[-18 -26  10 -17   2 -25   7  -1   5  -8 -12   1   9  19  -2 -20   3  -7
  25  20  40  19 -15   9  27 -12 -17  30 -16  23  33  22 -11 -16   0  -3
   5   5  31  -3   6  24  -2 -17  38  35  20  -9 -18  22  -4 -13   6   1]	[94]:<26>
[-15 -12  20 -23  -1  -4  14  -4  -3 -11  -9 -12  -6  14 -11 -13 -11 -12
  57  23  20   3 -11   2  11 -19 -20   5   6  18  31   8   3 -14   0  -3
   2   3  13  -9   7  33 -13  -9  26  41  16   5  -3  11  19  -9   7   2]	[94]:<21>
[  5 -28  -8  -3   1  -9 -38   6  -7  -7   4   7  13  46  14 -13 -54 -34
 -45 -19  -5  40 -64  -3   9 -26  19  25 -27  13  -8  17 -32   7  54  -6
  -7   8  18  12  -5 -34 -16   4  47   7  35  28 -22  13 -10   8 -13  -3]	[91]:<20>
[  8 -11   7  -3  -7  -9   5  -5   7 -35   2  -5   4 -25  -6  -7   3 -19
  31  12  -1   5  -2  -8   0 -40  -9 -15   7  11  -2  -6  14  -4   0  12
   3 -23   0 -18  -2  16 -15  -4 -16  18 -13   1 -10   6 -16   1  16   7]	[94]:<21>
[-11 -10   5 -14 -25  -5   5   8   7 -28   0  14  -4  12 -10 -10  11 -32
  22  16   9  45  -5   4  21 -39 -30  -9 -15  30  15 -40  15 -13 -11   3
  -7  -9   5  -6  14  52  -7  -3  12  15  -9 -15 -21  19  -2  -8  11   2]	[94]:<21>
[ -9  -5  13  10  11   1   1  18   7  16  -3 -43 -10  49  13 -16 -38  87
 -18  21  12 -32  -7   7  -6   9  -4  -5  56  -7  45  44 -25 -15  14   8
 -15  55  12   8 -21  17  15 -31  -1  89  52  19  79  45  37  63   2  28]	[91]:<25>
[  5 -11 -16  14  -8   8 -32   6  16  -5   4   2   9  30  -4   2 -50  -9
 -52  -7 -13   5   1  -8   4 -22  33  22  -7  11 -12  15 -11 -14  20 -12
  -6  -4  12   9   7 -13  -8  -8  23  26  42  15   0   9 -13   8   1   2]	[91]:<20>
[ -1 -14 -18  -1  -1   9  56  19  13   0  -5  -7   1  46   7 -11 -23  17
  -8   9   6  20 -15  11   1  -3   2  14   2   2  11  35 -18   0  23  -4
  -3  32  31   5  -4  -1 -12  -4  26  52  30   1   8  25   4   3  -7  14]	[91]:<20>
[-18 -34   0 -17  -4 -22   6  -3 -14  -8 -12 -11   8   9 -14   1   4 -28
  29  11  30  22 -19  -2  56  -9 -18   9   5  -1  38 -11 -21  -4  12   2
   8  30   0 -12  15   4  -1   5  39  30   1  -1 -10   3 -12 -31  -1 -11]	[94]:<26>
[-16 -10  14  -5   8 -23  44   3  16  -8  -1 -14   7   5  17 -14   0  -1
  35  19  35   7  -6   9  18 -15 -27 -14   1  28  41  23  -5  -8   5   5
   8   6   1  -7 -49  39   1 -26  14  46  15 -11  -2  27  -5  10   8   9]	[94]:<21>
[  2   4 -30  -7  -1   5 -13  14  15  15 -11  12   4  52   9 -13 -27  16
 -48   5  -2   7   0  13   0  11   3  12 -12  12  -3  13 -36  -3  19   1
   0  36  -5  15  -7   6  -5 -14  11  23  53   5  16  17  19  10   0   6]	[91]:<25>
[-14 -21  -2 -25 -14 -13  13  -5   4  -4 -16 -14   5  26   3  -9   6   7
  22  18  27   1 -10   8  39  -2 -18   4  -2  14  39  12  -8 -13   6 -11
  25  35  16   2   7  42  13 -20  23  39  35 -13  25  16   7 -10  16  -6]	[94]:<26>
[  4  29 -33  -5 -13  56  -6  -4  13   9   1  12   7  44  11  -1 -40  16
 -66  -7  -5  -5   6  -5 -14  24  16  26 -25  30 -28  32 -12 -12  -8   0
  -6  25  14  19   0  20   6 -18  10  28  76   4  20  41  16  35  -5   4]	[91]:<25>
